Here is a tiny trained network, its code and every weight. The questions are about switching its units off for an input and a class, where a switched-off unit gives its printed mean instead of its output.

import numpy as np


def w(rows, s, z=0):
    codes = np.array(rows[::2]) - 128.0
    scale = np.full(codes.shape[1], s)
    scale[-1] = z or s
    return codes * scale


def f(y):
    return y / 2 * (1 + np.tanh(0.7978845608 * (y + 0.044715 * y**3)))


def log_softmax(a):
    a = a - a.max(-1, keepdims=True)
    return a - np.log(np.exp(a).sum(-1, keepdims=True))


def net(x, mask):
    res = np.array(x, float).reshape(1, 5) / 4 @ E
    y = f(res @ A[0][:, :-1].T + A[0][:, -1])
    res = res + np.where(mask, y, B[0][:, -1]) @ B[0][:, :-1]
    return log_softmax(res[-1] @ U[:, :-1].T + U[:, -1])


A, B = {}, {}
E = w([
[156,139,104,11,95,75],'x0',
[161,92,48,88,156,237],'x1',
[218,17,111,160,188,55],'x2',
[115,134,168,82,235,128],'x3',
[46,104,2,168,202,68],'x4',
],0.0087)
A[0] = w([
[166,128,179,87,111,147,53],'neuron 0',
[148,110,87,192,16,134,135],'neuron 1',
[165,114,87,130,138,190,100],'neuron 2',
[126,158,114,116,118,125,3],'neuron 3',
[130,126,150,203,168,175,2],'neuron 4',
[39,175,138,100,106,155,86],'neuron 5',
[89,140,176,114,127,49,216],'neuron 6',
[195,142,167,133,80,155,97],'neuron 7',
[198,56,120,121,138,82,125],'neuron 8',
[129,140,105,4,114,78,176],'neuron 9',
[93,158,53,125,152,83,72],'neuron 10',
[92,173,117,102,114,152,31],'neuron 11',
[75,105,89,124,133,120,39],'neuron 12',
[95,117,154,224,128,191,138],'neuron 13',
[134,125,193,96,169,147,155],'neuron 14',
[148,125,94,123,117,177,156],'neuron 15',
[120,89,85,66,149,212,103],'neuron 16',
[90,176,101,90,102,153,124],'neuron 17',
[146,125,77,95,53,90,108],'neuron 18',
[99,148,172,159,109,72,118],'neuron 19',
[97,138,179,66,238,129,170],'neuron 20',
[95,172,119,122,118,163,91],'neuron 21',
],0.014,0.0023)
B[0] = w([
[68,107,132,105,131,116,196],'neuron 0',
[131,160,28,162,86,108,226],'neuron 1',
[116,172,162,140,141,87,202],'neuron 2',
[119,125,135,146,162,139,133],'neuron 3',
[153,109,150,86,152,193,180],'neuron 4',
[175,67,144,167,133,84,219],'neuron 5',
[125,205,152,123,128,108,208],'neuron 6',
[53,82,126,96,137,98,218],'neuron 7',
[184,53,183,184,139,112,233],'neuron 8',
[150,141,144,96,177,254,241],'neuron 9',
[47,85,151,74,90,118,212],'neuron 10',
[157,85,143,147,142,112,180],'neuron 11',
[84,107,130,101,146,110,174],'neuron 12',
[151,139,137,73,154,228,213],'neuron 13',
[96,117,83,127,112,110,182],'neuron 14',
[122,173,136,131,125,100,186],'neuron 15',
[121,227,168,120,116,83,246],'neuron 16',
[158,84,146,155,140,124,205],'neuron 17',
[147,154,85,123,128,183,194],'neuron 18',
[132,195,163,115,152,102,196],'neuron 19',
[143,145,9,178,58,128,225],'neuron 20',
[155,85,138,155,133,115,182],'neuron 21',
],0.022,0.011)
U = w([
[154,135,112,99,151,252,159],'0',
[179,54,159,206,136,110,110],'1',
[123,235,168,143,129,94,54],'2',
[122,136,7,172,75,159,252],'3',
[13,64,115,78,110,127,24],'4',
],0.012,0.0029)

Each question gives the input, the list of numbers given to net, and the class t.
The units are the neurons (one row each of A and B). Each row of codes is followed by its name. A weight is (code - 128) times the scale printed after its matrix; where a second scale follows, it is the last column's (A, B and U).
mask holds one flag per neuron, in row order. A switched-off neuron (its flag False) gives its mean, the last column of its row in B, instead of its output. The means were averaged over made-up inputs and are rounded, as every weight is.
A unit's drop is (log p(t) with every unit on - log p(t) with that unit switched off) / (log p(t) with every unit on - log p(t) with every unit switched off).
unit that matters most: the unit with the biggest drop
k most important neurons: the k neurons with the biggest drops, biggest first
drop when u is switched off: that unit's drop, to one decimal
input [1,-2,-5,6,8], class 4: unit that matters most => neuron 10
input [6,-7,7,-2,8], class 4: 2 most important neurons => (neuron 10; neuron 16)
input [-7,6,-8,-1,6], class 1: 2 most important neurons => (neuron 5; neuron 9)
input [-3,-3,-7,8,6], class 3: 2 most important neurons => (neuron 20; neuron 8)
input [-4,-8,6,1,-2], class 2: 2 most important neurons => (neuron 6; neuron 19)
input [-3,-1,-7,8,3], class 3: 4 most important neurons => (neuron 20; neuron 8; neuron 14; neuron 2)
input [8,-5,7,8,-3], class 0: 4 most important neurons => (neuron 9; neuron 1; neuron 8; neuron 5)
input [6,-1,-7,7,-8], class 4: 2 most important neurons => (neuron 0; neuron 7)
input [6,-1,2,-3,-7], class 4: 3 most important neurons => (neuron 7; neuron 0; neuron 13)
input [1,3,0,-2,3], class 2: 2 most important neurons => (neuron 20; neuron 7)
input [1,1,-8,-8,4], class 1: 3 most important neurons => (neuron 5; neuron 17; neuron 20)
input [4,-4,4,-5,1], class 3: 4 most important neurons => (neuron 1; neuron 16; neuron 13; neuron 18)
input [6,-3,5,-2,7], class 4: 2 most important neurons => (neuron 10; neuron 13)
input [4,-5,5,6,-1], class 3: unit that matters most => neuron 20
input [3,5,5,-3,-4], class 1: drop when neuron 6 is switched off => 1.8
input [-2,-7,-8,2,6], class 1: drop when neuron 20 is switched off => 0.0
input [5,-3,5,4,3], class 0: drop when neuron 9 is switched off => 2.4
